Here is a tiny trained network, its code and every weight. The questions are about switching its units off for an input and a target symbol, where a switched-off unit gives its printed mean instead of its output.

import numpy as np


def w(rows, s, z=0):
    codes = np.array(rows[::2]) - 128.0
    scale = np.full(codes.shape[1], s)
    scale[-1] = z or s
    return codes * scale


def f(y):
    return y / 2 * (1 + np.tanh(0.7978845608 * (y + 0.044715 * y**3)))


def softmax(a):
    e = np.exp(a - a.max(-1, keepdims=True))
    return e / e.sum(-1, keepdims=True)


def log_softmax(a):
    a = a - a.max(-1, keepdims=True)
    return a - np.log(np.exp(a).sum(-1, keepdims=True))


def net(x, mask):
    ids = ['αβδεζηθπφψω'.index(c) for c in x.split()]
    T = len(ids)
    res = E[ids] + P[:T]
    u = 0
    for l in range(3):
        q, k, v = (res @ M[l].T for M in (Q, K, V))
        z = softmax(np.where(np.tri(T) > 0, q @ k.T / 4**0.5, -1e9)) @ v
        res = res + np.where(mask[u], z, O[l][:, -1]) @ O[l][:, :-1]
        u += 1
        y = f(res @ A[l][:, :-1].T + A[l][:, -1])
        res = res + np.where(mask[u : u + 8], y, B[l][:, -1]) @ B[l][:, :-1]
        u += 8
    return log_softmax(res[-1] @ U[:, :-1].T + U[:, -1])


Q, K, V, O, A, B = {}, {}, {}, {}, {}, {}
E = w([
[137,112,18,94,138],'α',
[176,156,131,43,129],'β',
[102,84,179,97,241],'δ',
[109,38,129,49,164],'ε',
[117,39,133,156,169],'ζ',
[114,201,199,167,156],'η',
[125,254,145,76,148],'θ',
[164,185,90,170,155],'π',
[37,116,72,53,197],'φ',
[184,94,124,159,185],'ψ',
[214,195,187,119,101],'ω',
],0.015)
P = w([
[31,38,52,207,54],'0',
[191,167,124,50,246],'1',
[198,166,111,78,253],'2',
[193,165,105,78,253],'3',
[191,167,103,73,241],'4',
[197,166,93,73,250],'5',
[203,172,95,72,252],'6',
[204,171,87,84,250],'7',
[208,168,89,80,253],'8',
[208,165,76,76,244],'9',
[198,167,86,77,241],'10',
],0.0049)
Q[0] = w([
[31,45,137,196,2],'L0H0',
[117,77,87,184,26],'L0H0',
[169,195,141,46,205],'L0H0',
[127,134,81,105,228],'L0H0',
],0.01)
K[0] = w([
[193,141,141,106,223],'L0H0',
[218,156,114,66,194],'L0H0',
[94,123,146,152,6],'L0H0',
[121,96,110,174,88],'L0H0',
],0.014)
V[0] = w([
[90,153,151,84,143],'L0H0',
[130,168,3,129,85],'L0H0',
[172,141,68,87,2],'L0H0',
[24,126,99,228,55],'L0H0',
],0.0046)
O[0] = w([
[17,129,128,122,137,88],'L0H0',
[189,152,139,100,178,183],'L0H0',
[201,128,152,3,112,90],'L0H0',
[182,131,7,100,60,247],'L0H0',
],0.0063,0.0016)
A[0] = w([
[109,92,210,113,16,212],'L0N0',
[214,77,102,242,2,33],'L0N1',
[133,107,151,158,101,2],'L0N2',
[165,68,52,165,93,166],'L0N3',
[166,164,207,196,45,177],'L0N4',
[98,230,31,110,111,140],'L0N5',
[105,150,150,112,81,49],'L0N6',
[130,167,249,135,95,215],'L0N7',
],0.0081,0.0076)
B[0] = w([
[182,108,1,127,181,127],'L0N0',
[172,172,131,171,236,114],'L0N1',
[96,182,72,14,86,98],'L0N2',
[225,123,96,166,177,177],'L0N3',
[141,178,37,174,114,188],'L0N4',
[73,65,163,174,43,229],'L0N5',
[106,197,238,94,77,92],'L0N6',
[146,183,7,158,138,254],'L0N7',
],0.0078,0.004)
Q[1] = w([
[218,116,12,221,129],'L1H0',
[254,211,130,154,109],'L1H0',
[217,30,199,41,121],'L1H0',
[77,124,109,114,230],'L1H0',
],0.0063)
K[1] = w([
[136,75,90,255,148],'L1H0',
[195,173,67,247,121],'L1H0',
[223,124,185,87,32],'L1H0',
[51,176,224,128,124],'L1H0',
],0.0069)
V[1] = w([
[158,249,252,26,190],'L1H0',
[145,147,178,165,92],'L1H0',
[177,112,146,136,107],'L1H0',
[190,117,159,53,37],'L1H0',
],0.0032)
O[1] = w([
[66,207,81,2,220,1],'L1H0',
[16,193,182,81,118,59],'L1H0',
[228,125,184,129,189,129],'L1H0',
[91,117,178,23,128,18],'L1H0',
],0.004,0.0024)
A[1] = w([
[137,40,112,131,144,2],'L1N0',
[120,241,153,134,20,174],'L1N1',
[68,103,124,85,125,24],'L1N2',
[130,32,255,148,191,127],'L1N3',
[192,136,152,188,176,37],'L1N4',
[166,148,145,69,188,235],'L1N5',
[85,79,97,154,10,59],'L1N6',
[138,86,94,94,57,4],'L1N7',
],0.0086,0.007)
B[1] = w([
[52,110,44,109,70,132],'L1N0',
[110,68,44,108,96,188],'L1N1',
[178,99,254,132,194,119],'L1N2',
[76,175,25,133,138,181],'L1N3',
[140,108,179,119,189,160],'L1N4',
[148,114,82,73,132,254],'L1N5',
[155,53,170,154,151,129],'L1N6',
[157,150,148,68,89,117],'L1N7',
],0.01,0.0086)
Q[2] = w([
[154,134,107,74,144],'L2H0',
[84,178,222,117,84],'L2H0',
[83,249,214,116,118],'L2H0',
[114,79,144,135,129],'L2H0',
],0.016)
K[2] = w([
[157,93,153,163,81],'L2H0',
[150,194,165,54,163],'L2H0',
[143,181,181,2,114],'L2H0',
[125,165,126,175,146],'L2H0',
],0.016)
V[2] = w([
[109,168,156,45,216],'L2H0',
[148,48,3,75,129],'L2H0',
[205,36,156,140,198],'L2H0',
[58,25,184,89,77],'L2H0',
],0.0057)
O[2] = w([
[56,162,85,101,207,44],'L2H0',
[80,90,255,119,176,251],'L2H0',
[118,212,178,204,54,170],'L2H0',
[75,138,109,86,61,84],'L2H0',
],0.0072,0.016)
A[2] = w([
[96,139,63,81,167,184],'L2N0',
[152,169,161,76,88,1],'L2N1',
[158,223,154,77,153,252],'L2N2',
[150,149,60,128,103,111],'L2N3',
[208,176,97,123,133,138],'L2N4',
[83,154,112,100,98,245],'L2N5',
[111,110,58,128,174,94],'L2N6',
[158,2,116,168,108,234],'L2N7',
],0.0079,0.0075)
B[2] = w([
[142,101,117,142,78,157],'L2N0',
[146,198,109,124,189,125],'L2N1',
[107,22,132,255,82,186],'L2N2',
[95,185,161,94,195,134],'L2N3',
[132,44,104,120,130,167],'L2N4',
[81,103,82,133,84,145],'L2N5',
[169,132,124,142,134,142],'L2N6',
[98,235,149,36,137,247],'L2N7',
],0.009,0.014)
U = w([
[160,214,124,55,136,204],'α',
[172,54,184,100,42,4],'β',
[196,122,150,117,236,49],'δ',
[121,93,59,12,146,10],'ε',
[70,142,85,139,39,144],'ζ',
[66,56,75,159,180,88],'η',
[242,165,16,141,88,159],'θ',
[27,98,195,119,153,37],'π',
[104,175,107,255,132,188],'φ',
[58,219,49,123,234,212],'ψ',
[126,175,206,185,130,108],'ω',
],0.0083,0.0034)

Each question gives the input, a string of symbols that net reads in full, and the target symbol t.
The units are the heads (4 rows each of Q, K, V and O) and the neurons (one row each of A and B). Each row of codes is followed by its name. A weight is (code - 128) times the scale printed after its matrix; where a second scale follows, it is the last column's (O, A, B and U).
mask holds one flag per unit, layer by layer, with each layer's heads first. A switched-off unit (its flag False) gives its mean, the last column of its rows in O or B, instead of its output. The means were averaged over made-up inputs and are rounded, as every weight is.
A unit's drop is (log p(t) with every unit on - log p(t) with that unit switched off) / (log p(t) with every unit on - log p(t) with every unit switched off).
The circuit of an input: a set's keep is (log p(t) with only the set's units on - log p(t) with every unit switched off) / (log p(t) with every unit on - log p(t) with every unit switched off). Starting from the 12 units with the biggest drops (on a tie, the unit counted first), units are removed one at a time, each time the one whose removal leaves the highest keep (on an exact tie, the one counted first), for as long as the keep stays at least 0.8.
units of the circuit, in order: the units of the circuit, biggest drop first
unit that matters most: the unit with the biggest drop
top k neurons: the k neurons with the biggest drops, biggest first
top k neurons in layer l: the k neurons of layer l with the biggest drops, biggest first
input ε δ ε ζ ψ, target π: unit that matters most -> L2H0
input φ ζ α φ ζ δ, target ζ: top 2 neurons -> [L0N5 L1N6]
input ω ε π ε, target δ: units of the circuit, in order -> [L2H0 L0N0 L0N4]
input δ θ β η θ ε ε δ ω, target ψ: units of the circuit, in order -> [L2N3 L2H0 L0N4 L0N7]
input ε ω π δ β α, target π: units of the circuit, in order -> [L2H0 L0N0 L1N0]
input δ η β δ η ζ π, target ψ: top 2 neurons in layer 0 -> [L0N5 L0N4]
input ω δ ε δ δ θ ψ φ ω, target δ: units of the circuit, in order -> [L2H0 L0N0 L0N4]
input ε ω π, target π: units of the circuit, in order -> [L2H0 L1N0 L0N0]
input θ ζ δ ω α ψ φ δ, target ε: units of the circuit, in order -> [L2H0 L0N5 L1N5 L1N1]
input θ η π β, target ε: units of the circuit, in order -> [L2H0 L1N5 L0N5]
input ψ ω δ ω ψ η η θ, target ζ: units of the circuit, in order -> [L1N1 L0N5]
input ω θ θ θ φ ζ η ω δ ψ, target δ: top 2 neurons -> [L0N4 L0N5]
input θ η α, target α: units of the circuit, in order -> [L2N7 L2N2 L1N3]
input β δ α β ω, target η: top 3 neurons in layer 2 -> [L2N2 L2N7 L2N4]
input β ω β φ ω θ, target η: units of the circuit, in order -> [L2N7 L2H0 L2N2]
input ω η ω α δ α φ α ω, target δ: top 2 neurons in layer 1 -> [L1N1 L1N4]
input ω η φ, target δ: units of the circuit, in order -> [L2H0 L0N4 L0N7 L0N0]
input ω ω ε φ ζ α, target α: units of the circuit, in order -> [L2N7 L2N2 L0N5]
input φ ψ π ω ζ ζ, target ψ: top 2 neurons -> [L2N2 L1N3]
input δ δ ω ω ω ω α ψ α, target ψ: top 3 neurons in layer 2 -> [L2N7 L2N2 L2N4]
input ψ α η δ, target φ: top 2 neurons in layer 0 -> [L0N3 L0N1]
input π ω ω ω ω ω η ζ, target θ: top 2 neurons in layer 0 -> [L0N5 L0N3]
input ω δ ε δ β ω β, target β: top neuron in layer 0 -> [L0N3]
